Here is a tiny trained network, its code and every weight. The questions are about switching its units off for an input and a class, where a switched-off unit gives its printed mean instead of its output.

import numpy as np


def w(rows, s, z=0):
    codes = np.array(rows[::2]) - 128.0
    scale = np.full(codes.shape[1], s)
    scale[-1] = z or s
    return codes * scale


def norm(h):
    return h / np.sqrt((h * h).mean(-1, keepdims=True) + 1e-5)


def f(y):
    return np.maximum(y, 0)


def log_softmax(a):
    a = a - a.max(-1, keepdims=True)
    return a - np.log(np.exp(a).sum(-1, keepdims=True))


def net(x, mask):
    res = np.array(x, float).reshape(1, 2) / 4 @ E
    u = 0
    for l in range(2):
        y = f(norm(res) @ A[l][:, :-1].T + A[l][:, -1])
        res = res + np.where(mask[u : u + 5], y, B[l][:, -1]) @ B[l][:, :-1]
        u += 5
    return log_softmax(norm(res)[-1] @ U[:, :-1].T + U[:, -1])


A, B = {}, {}
E = w([
[148,40,94,158,104,140,104,95,77,191,131],'x0',
[51,76,110,205,254,150,19,199,91,92,103],'x1',
],0.0079)
A[0] = w([
[184,60,135,184,180,173,60,102,157,187,67,82],'L0N0',
[149,75,197,195,112,209,73,112,87,17,84,27],'L0N1',
[174,74,123,117,138,182,49,116,140,98,63,6],'L0N2',
[157,141,171,123,182,110,122,254,169,51,104,86],'L0N3',
[162,166,25,153,225,216,104,233,114,187,99,20],'L0N4',
],0.0056,0.0024)
B[0] = w([
[164,108,182,147,126,128,117,172,104,120,179,223],'L0N0',
[124,94,79,156,62,102,174,140,121,157,96,198],'L0N1',
[96,127,149,90,72,123,105,147,162,123,129,170],'L0N2',
[114,156,157,102,226,247,135,110,128,87,163,253],'L0N3',
[108,96,124,124,77,79,152,121,146,132,98,231],'L0N4',
],0.012,0.0059)
A[1] = w([
[77,163,77,28,64,10,159,117,103,172,88,1],'L1N0',
[54,106,167,160,168,144,2,136,92,121,121,244],'L1N1',
[183,98,134,174,68,235,45,88,85,171,185,124],'L1N2',
[62,72,124,198,115,55,100,168,135,147,71,34],'L1N3',
[111,184,107,82,38,138,182,64,163,187,76,99],'L1N4',
],0.006,0.0017)
B[1] = w([
[136,140,49,186,89,123,143,148,207,60,112,185],'L1N0',
[178,196,107,74,64,95,114,97,122,183,146,253],'L1N1',
[152,127,148,76,180,119,108,166,156,64,146,214],'L1N2',
[110,110,169,197,94,90,225,186,147,175,2,211],'L1N3',
[82,115,97,185,152,70,127,65,132,126,95,231],'L1N4',
],0.01,0.0062)
U = w([
[161,144,90,77,142,124,46,82,71,249,126,94],'0',
[82,195,159,61,226,221,120,147,150,89,134,180],'1',
[148,122,86,184,157,172,80,120,35,158,147,37],'2',
[86,98,169,167,55,96,133,234,119,193,61,161],'3',
[108,104,114,186,145,169,50,81,31,174,177,31],'4',
[142,132,61,184,118,52,156,52,195,96,95,147],'5',
[146,115,89,177,155,185,77,111,77,177,154,3],'6',
[212,61,153,47,157,105,62,167,114,98,208,120],'7',
],0.013,0.0065)

Each question gives the input, the list of numbers given to net, and the class t.
The units are the neurons (one row each of A and B). Each row of codes is followed by its name. A weight is (code - 128) times the scale printed after its matrix; where a second scale follows, it is the last column's (A, B and U).
mask holds one flag per neuron, layer by layer. A switched-off neuron (its flag False) gives its mean, the last column of its row in B, instead of its output. The means were averaged over made-up inputs and are rounded, as every weight is.
A unit's drop is (log p(t) with every unit on - log p(t) with that unit switched off) / (log p(t) with every unit on - log p(t) with every unit switched off).
unit that matters most: the unit with the biggest drop
k most important neurons: the k neurons with the biggest drops, biggest first
top k neurons in layer l: the k neurons of layer l with the biggest drops, biggest first
drop of u: that unit's drop, to one decimal
input [-4,-2], class 1: unit that matters most : L0N4
input [-3,8], class 3: 2 most important neurons : [L0N4; L0N1]
input [-2,8], class 3: 2 most important neurons : [L0N4; L0N1]
input [2,-1], class 7: 3 most important neurons : [L0N4; L0N1; L0N3]
input [-7,-3], class 1: top 2 neurons in layer 0 : [L0N4; L0N1]
input [4,-2], class 7: 3 most important neurons : [L0N4; L0N1; L1N2]
input [7,-3], class 7: 2 most important neurons : [L0N4; L1N2]
input [6,0], class 7: drop of L0N4 : 0.1
input [-1,7], class 3: drop of L0N4 : 0.1
input [-2,7], class 3: drop of L0N4 : 2.2
